Below is a small trained network, with its code and all its weights. Each question gives an input and a class and asks what happens when units are switched off, that is, made to give their printed mean instead of their output.

import numpy as np


def w(rows, s, z=0):
    codes = np.array(rows[::2]) - 128.0
    scale = np.full(codes.shape[1], s)
    scale[-1] = z or s
    return codes * scale


def norm(h):
    return h / np.sqrt((h * h).mean(-1, keepdims=True) + 1e-5)


def f(y):
    return np.maximum(y, 0)


def log_softmax(a):
    a = a - a.max(-1, keepdims=True)
    return a - np.log(np.exp(a).sum(-1, keepdims=True))


def net(x, mask):
    res = np.array(x, float).reshape(1, 3) / 4 @ E
    u = 0
    for l in range(2):
        y = f(norm(res) @ A[l][:, :-1].T + A[l][:, -1])
        res = res + np.where(mask[u : u + 10], y, B[l][:, -1]) @ B[l][:, :-1]
        u += 10
    return log_softmax(norm(res)[-1] @ U[:, :-1].T + U[:, -1])


A, B = {}, {}
E = w([
[175,78,33,204,14,125,88,153,21,116],'x0',
[38,109,180,190,58,145,194,104,117,252],'x1',
[72,189,66,99,138,47,88,12,81,161],'x2',
],0.0029)
A[0] = w([
[141,74,81,58,125,171,110,162,172,69,154],'0.n1',
[89,104,77,117,84,183,85,102,110,129,87],'0.n2',
[182,188,53,105,150,78,85,119,115,40,196],'0.n3',
[181,107,168,160,83,170,82,134,161,144,63],'0.n4',
[87,76,214,250,61,100,174,86,58,166,3],'0.n5',
[123,70,155,117,154,176,153,175,152,117,248],'0.n6',
[71,154,97,96,196,136,194,39,142,123,66],'0.n7',
[107,65,88,179,64,137,141,127,145,138,134],'0.n8',
[175,117,26,102,89,178,32,164,107,127,213],'0.n9',
[85,138,95,145,105,55,28,89,86,145,44],'0.n10',
],0.0027,0.002)
B[0] = w([
[101,185,150,170,118,145,128,155,111,188,200],'0.n1',
[154,102,174,99,127,101,191,113,106,133,156],'0.n2',
[75,186,153,172,81,212,159,128,95,186,255],'0.n3',
[86,114,62,126,196,77,139,157,136,133,153],'0.n4',
[102,225,108,120,80,219,174,163,132,161,193],'0.n5',
[83,127,68,151,195,87,124,26,85,212,226],'0.n6',
[159,26,155,162,63,117,139,109,98,146,176],'0.n7',
[145,101,254,63,158,86,123,75,133,186,186],'0.n8',
[156,149,225,49,153,79,192,94,151,110,245],'0.n9',
[155,94,131,203,174,73,111,121,231,145,181],'0.n10',
],0.0032,0.0034)
A[1] = w([
[190,50,69,177,15,100,99,139,44,123,142],'1.n1',
[130,61,109,152,142,159,128,188,170,108,33],'1.n2',
[132,124,150,145,122,128,139,99,101,224,217],'1.n3',
[81,144,36,104,132,110,60,89,105,135,31],'1.n4',
[93,180,175,103,161,124,155,142,215,142,220],'1.n5',
[144,3,120,190,156,168,131,192,138,108,20],'1.n6',
[177,195,98,79,166,168,38,161,125,34,64],'1.n7',
[144,146,122,120,156,196,169,158,101,151,176],'1.n8',
[159,183,85,120,144,156,76,143,110,33,4],'1.n9',
[122,59,190,136,124,203,134,187,181,125,147],'1.n10',
],0.005,0.0019)
B[1] = w([
[87,78,199,3,199,164,150,120,136,105,222],'1.n1',
[104,153,92,202,140,55,65,40,165,111,145],'1.n2',
[172,159,81,156,146,146,105,194,150,81,255],'1.n3',
[115,108,129,205,138,82,97,122,228,92,163],'1.n4',
[155,67,131,89,95,141,130,149,65,95,240],'1.n5',
[104,155,83,155,171,35,93,63,169,102,161],'1.n6',
[61,122,114,173,41,162,188,170,118,237,195],'1.n7',
[167,177,124,176,161,100,118,83,146,118,195],'1.n8',
[120,149,126,173,79,185,170,171,117,197,167],'1.n9',
[79,154,81,98,77,64,75,66,116,132,197],'1.n10',
],0.0051,0.0055)
U = w([
[82,166,114,172,61,203,185,167,111,238,155],'0',
[114,56,193,4,169,137,156,103,105,98,176],'1',
[107,143,85,196,146,18,78,64,179,106,146],'2',
[242,144,104,178,152,159,136,185,102,56,126],'3',
[165,90,165,174,124,161,95,118,125,126,2],'4',
],0.011,0.005)

Each question gives the input, the list of numbers given to net, and the class t.
The units are the neurons (one row each of A and B). Each row of codes is followed by its name. A weight is (code - 128) times the scale printed after its matrix; where a second scale follows, it is the last column's (A, B and U).
mask holds one flag per neuron, layer by layer. A switched-off neuron (its flag False) gives its mean, the last column of its row in B, instead of its output. The means were averaged over made-up inputs and are rounded, as every weight is.
A unit's drop is (log p(t) with every unit on - log p(t) with that unit switched off) / (log p(t) with every unit on - log p(t) with every unit switched off).
The circuit of an input: a set's keep is (log p(t) with only the set's units on - log p(t) with every unit switched off) / (log p(t) with every unit on - log p(t) with every unit switched off). Starting from the 12 units with the biggest drops (on a tie, the unit counted first), units are removed one at a time, each time the one whose removal leaves the highest keep (on an exact tie, the one counted first), for as long as the keep stays at least 0.8.
circuit, biggest first: the units of the circuit, biggest drop first
unit that matters most: the unit with the biggest drop
top k neurons: the k neurons with the biggest drops, biggest first
top k neurons in layer l: the k neurons of layer l with the biggest drops, biggest first
drop when u is switched off: that unit's drop, to one decimal
input [2,-5,-6], class 2: unit that matters most : 1.n6
input [-6,5,-4], class 1: top 4 neurons : [1.n7; 1.n5; 0.n3; 1.n9]
input [0,1,3], class 3: top 3 neurons : [1.n3; 1.n10; 0.n6]
input [6,-6,6], class 0: circuit, biggest first : [1.n7; 1.n9]
input [3,3,-2], class 3: circuit, biggest first : [1.n3; 1.n7]
input [-1,3,-1], class 3: top 3 neurons : [1.n3; 1.n7; 0.n3]
input [1,-3,3], class 3: top 2 neurons : [0.n3; 1.n1]
input [-4,-4,4], class 0: top 3 neurons in layer 0 : [0.n6; 0.n8; 0.n9]
input [2,0,1], class 3: top 2 neurons : [1.n1; 1.n3]
input [5,4,-2], class 1: top 3 neurons : [1.n1; 0.n3; 1.n7]
input [4,2,3], class 1: top 3 neurons : [1.n1; 1.n7; 0.n6]
input [8,-6,8], class 1: top 2 neurons : [1.n1; 0.n6]
input [-3,-1,3], class 3: top 2 neurons : [1.n1; 0.n9]
input [-3,-2,-1], class 3: unit that matters most : 1.n1
input [-5,-2,-7], class 2: top 2 neurons : [0.n9; 1.n1]
input [0,-3,2], class 3: top 3 neurons : [0.n3; 1.n1; 1.n7]
input [5,5,6], class 2: top 2 neurons : [1.n7; 0.n3]
input [8,-7,-1], class 1: top 2 neurons : [1.n1; 0.n5]
input [1,-2,1], class 3: drop when 1.n1 is switched off : 0.1
input [7,-1,1], class 1: drop when 1.n1 is switched off : 0.4
input [8,-1,-7], class 1: drop when 1.n1 is switched off : 1.3
input [7,-1,4], class 1: drop when 1.n1 is switched off : 1.0
input [-2,-4,2], class 0: unit that matters most : 0.n6
